In the rows, 128 means zero.
Group, then class
126  133  157  128  140  138  108  125  133  128  128  133  111  118  107  137  130  114  111  119  121  116  123  104  112  110  137  106  137  134  132  139  127  137  118  117  138  112  139  121  120  119  147  142  117  113  129  175  150  128  147  149  124  108  105  126
Lc (4)
122  131  138  110  124  118  112  127  126  126  136  132  124  123  127  128  125  122  119  125  120  128  127  117  125  128  138  100  132  128  139  130  122  135  107  137  128  123  127  114  130  140  138  148  98  120  120  189  145  131  124  142  128  119  109  128
CZ (18)
128  133  160  119  142  133  104  128  133  127  142  133  110  112  126  133  137  119  111  121  122  119  128  100  119  124  142  96  137  131  126  130  127  149  111  120  130  114  139  103  128  132  161  148  113  109  112  177  150  128  136  145  125  114  105  123
Lc (17)
119  132  139  122  127  121  111  129  133  121  134  133  111  151  92  116  128  132  128  126  128  131  131  114  113  136  142  100  141  133  130  139  123  148  110  128  132  129  132  114  142  130  144  146  113  119  116  172  153  125  118  136  129  127  130  129
CZ (8)
129  132  143  109  115  103  119  132  127  131  119  135  126  119  138  127  117  118  114  120  123  118  132  114  115  131  139  109  139  128  143  129  126  129  113  137  134  129  131  107  115  127  159  146  103  143  144  210  149  140  121  139  122  132  103  125
CZ (18)
130  129  133  127  132  127  109  134  127  124  103  134  125  98  125  137  127  121  100  120  119  122  128  98  117  117  140  106  139  133  152  139  131  127  134  120  152  115  147  122  135  122  155  138  97  126  162  166  147  140  125  144  132  110  83  119
Dq (11)
134  134  155  134  143  138  104  131  132  126  99  134  114  89  126  142  131  115  95  119  125  111  129  83  108  113  144  109  133  137  146  137  132  139  138  114  156  112  149  116  122  109  176  138  110  118  158  169  153  136  133  146  120  108  82  118
Dq (11)
132  130  143  128  138  138  117  121  128  127  100  127  120  84  126  128  125  114  110  127  131  116  124  91  117  119  134  130  124  126  140  136  130  141  140  112  153  122  137  132  123  119  153  134  127  125  138  136  135  128  133  134  126  108  99  118
Dq (9)
128  129  155  111  134  122  117  120  131  130  112  135  122  93  137  135  123  117  115  125  132  107  130  93  121  127  138  120  129  120  138  131  132  148  135  117  142  121  136  114  127  126  202  131  123  134  131  157  133  129  119  132  122  120  97  114
Dq (9)
126  126  151  115  130  123  120  124  132  121  111  137  126  109  129  129  123  120  118  123  127  114  125  102  116  122  141  115  134  119  142  132  133  139  135  118  142  121  133  128  134  124  171  140  111  137  154  164  135  134  118  135  125  116  102  114
Dq (9)
131  130  141  128  136  140  117  129  126  126  105  131  120  84  133  126  132  119  108  124  120  123  125  94  117  119  138  124  131  129  138  135  132  132  134  113  151  119  138  127  125  121  138  136  113  127  148  138  138  133  130  145  128  107  96  118
Dq (9)
130  129  149  137  131  132  110  133  132  121  99  134  120  122  114  126  122  129  110  121  127  119  125  96  106  121  142  109  135  127  138  142  131  138  135  109  146  122  147  125  132  115  166  134  111  121  157  156  145  133  124  133  126  110  101  118
Dq (11)
125  128  148  127  137  145  102  135  128  116  126  131  116  122  137  125  137  124  114  117  117  127  121  103  128  118  140  90  139  126  124  136  135  136  112  101  124  115  148  110  141  136  145  126  109  114  129  150  146  132  133  153  131  103  90  117
Lc (17)
131  127  133  119  129  125  115  127  127  125  94  134  128  94  126  134  118  123  107  122  124  117  128  103  122  122  138  119  131  125  150  137  132  126  135  112  144  119  140  125  135  122  170  132  114  133  157  156  143  138  118  137  126  117  85  116
Dq (9)
126  132  135  118  120  115  110  131  127  126  118  131  122  123  107  124  118  119  118  125  129  119  132  113  114  133  140  113  138  132  136  138  125  140  113  129  134  131  138  105  122  126  165  142  112  116  121  183  149  131  122  131  126  119  104  122
CZ (8)
135  127  131  120  135  134  112  131  126  127  85  134  130  67  120  143  125  118  100  120  123  107  131  90  117  116  138  124  134  131  152  135  135  115  142  112  164  113  147  123  135  112  184  137  103  140  177  174  149  143  120  142  122  107  60  115
Dq (11)
131  129  159  128  135  136  119  131  132  123  87  135  117  98  145  126  121  115  107  116  126  107  124  93  111  116  138  123  125  124  137  142  141  134  143  93  147  119  146  130  121  106  166  126  131  125  157  140  141  130  130  136  123  113  90  110
Dq (9)
126  132  152  110  134  128  121  123  132  128  105  135  121  98  169  124  120  119  106  120  121  112  122  103  123  116  141  116  122  124  150  133  128  140  137  107  137  119  131  135  125  123  150  142  119  127  143  163  139  135  129  142  125  121  102  115
Dq (9)
122  130  136  125  126  125  111  126  131  118  132  131  121  149  113  115  129  129  129  125  126  126  124  115  120  125  148  100  135  129  137  134  119  145  120  136  132  130  132  128  140  130  146  144  100  114  131  180  147  123  121  128  129  118  121  128
CZ (8)
121  130  149  110  130  113  116  130  137  123  136  135  121  147  137  128  129  131  122  123  126  118  128  120  131  131  141  85  134  122  135  132  129  141  115  117  112  123  136  108  141  137  183  131  115  124  120  174  144  127  119  132  126  133  119  117
CZ (8)
128  134  128  120  119  117  117  127  125  127  130  129  127  127  120  128  126  122  121  129  127  125  131  118  117  132  143  120  137  133  142  130  117  136  119  155  140  133  125  120  124  127  139  154  98  121  136  195  145  128  122  127  124  122  111  135
CZ (18)
132  133  166  119  132  127  124  127  135  128  101  135  118  91  174  120  123  111  103  120  124  114  127  91  109  121  147  120  125  125  141  130  133  145  134  114  153  121  132  130  107  114  146  142  119  128  158  169  138  135  130  142  123  120  109  114
Dq (9)
131  128  139  117  132  133  120  126  131  125  112  133  122  95  124  129  129  120  118  123  125  122  128  103  121  124  135  123  133  125  133  133  134  131  126  111  138  120  136  121  135  123  156  133  123  135  140  151  141  132  124  141  124  115  93  117
Dq (9)
125  130  155  119  130  136  117  133  131  118  128  131  120  127  127  124  133  121  127  118  124  124  122  113  121  124  134  113  133  124  114  141  139  130  111  107  122  124  134  110  133  129  149  129  122  122  127  169  149  128  134  141  127  113  101  117
Lc (4)
124  135  142  116  132  122  101  130  130  127  139  134  114  128  81  140  130  124  118  120  127  117  132  107  114  128  144  97  144  134  135  139  116  143  105  139  130  122  140  98  138  130  188  149  101  114  112  213  162  127  127  134  122  120  101  129
CZ (8)

Group and class of each row
170  123  95  121  130  105  145  128  132  156  112  157  149  123  104  127  120  151  126  154  135  123  129  173  138  102  124  142  140  134  130  127  118  100  145  112  128  115  131  122  96  144  109  141  112  106  91  120  128  129  151  111  127  156  128  120
V Zp
156  120  82  122  136  121  152  130  138  153  104  148  78  131  111  149  126  120  122  151  133  108  115  160  129  110  141  150  150  141  137  120  116  106  143  117  130  124  123  135  99  130  85  124  97  114  79  127  133  127  127  118  121  154  142  122
V MJ
172  122  113  111  114  127  134  125  137  158  111  162  137  128  103  113  137  145  131  142  119  82  149  161  138  127  126  155  143  133  142  123  131  99  131  125  126  129  144  131  109  133  88  134  104  119  106  110  139  129  136  105  129  150  148  107
V Zp
151  121  114  118  129  113  150  148  134  137  138  120  129  127  116  154  114  133  165  128  143  130  110  170  103  102  147  154  131  110  131  119  109  93  124  107  129  129  141  129  59  115  120  120  98  138  97  129  133  137  110  133  122  121  145  142
R ZZ
157  105  118  108  120  120  147  115  126  147  139  138  128  147  100  146  116  129  134  137  140  138  113  186  131  105  143  150  144  137  133  127  104  97  118  105  135  132  129  138  55  113  108  117  99  128  79  121  133  120  110  120  108  121  143  120
R HS
151  130  99  111  125  111  158  124  124  132  154  128  122  154  148  166  128  146  126  119  147  78  110  168  129  109  147  147  147  128  144  121  141  90  114  121  141  128  146  123  50  120  120  119  94  119  75  136  112  125  117  137  127  143  154  149
R ZZ
133  134  119  124  125  114  131  128  119  140  126  125  123  161  135  141  124  124  127  110  133  129  136  139  123  112  136  137  129  123  129  130  113  119  123  117  129  119  119  124  106  122  134  120  118  131  121  136  132  128  117  139  127  124  142  148
R HS
146  118  130  117  139  107  146  132  128  130  152  126  125  156  122  143  118  122  134  109  145  121  138  158  128  107  136  127  125  147  133  131  136  104  126  114  123  129  113  131  87  124  127  99  99  128  112  127  116  128  109  138  122  126  150  141
R HS
145  127  128  120  142  113  143  132  124  119  141  126  131  150  119  156  121  125  140  137  137  142  129  169  121  102  141  145  143  134  139  134  117  109  118  131  116  123  142  115  79  107  110  103  95  160  100  135  137  130  120  128  104  122  152  134
R HS
164  128  123  121  136  114  156  123  135  157  113  156  135  143  117  130  120  126  134  143  143  124  127  147  105  107  133  145  138  150  106  119  121  99  131  119  135  125  124  139  101  126  112  133  117  134  79  140  130  132  127  111  117  145  123  114
V MJ
145  136  129  115  136  109  141  122  129  143  131  118  135  154  140  157  138  122  118  135  138  121  123  151  146  129  134  137  137  136  132  135  115  100  113  126  136  130  138  129  84  118  125  118  107  115  91  131  125  132  114  135  116  135  132  144
R HS
150  118  141  120  131  113  145  121  121  138  127  135  127  157  120  118  125  115  139  129  133  134  133  152  165  110  105  144  149  147  127  129  129  99  127  111  148  121  129  132  86  106  130  115  102  127  83  120  136  133  116  128  113  135  145  142
R HS
157  128  119  111  142  104  140  117  123  132  136  128  133  158  113  149  115  126  133  124  147  138  124  165  140  99  149  134  139  142  136  131  132  102  114  116  133  128  133  144  69  116  107  206  97  137  86  126  134  123  120  143  101  119  146  129
R ZZ
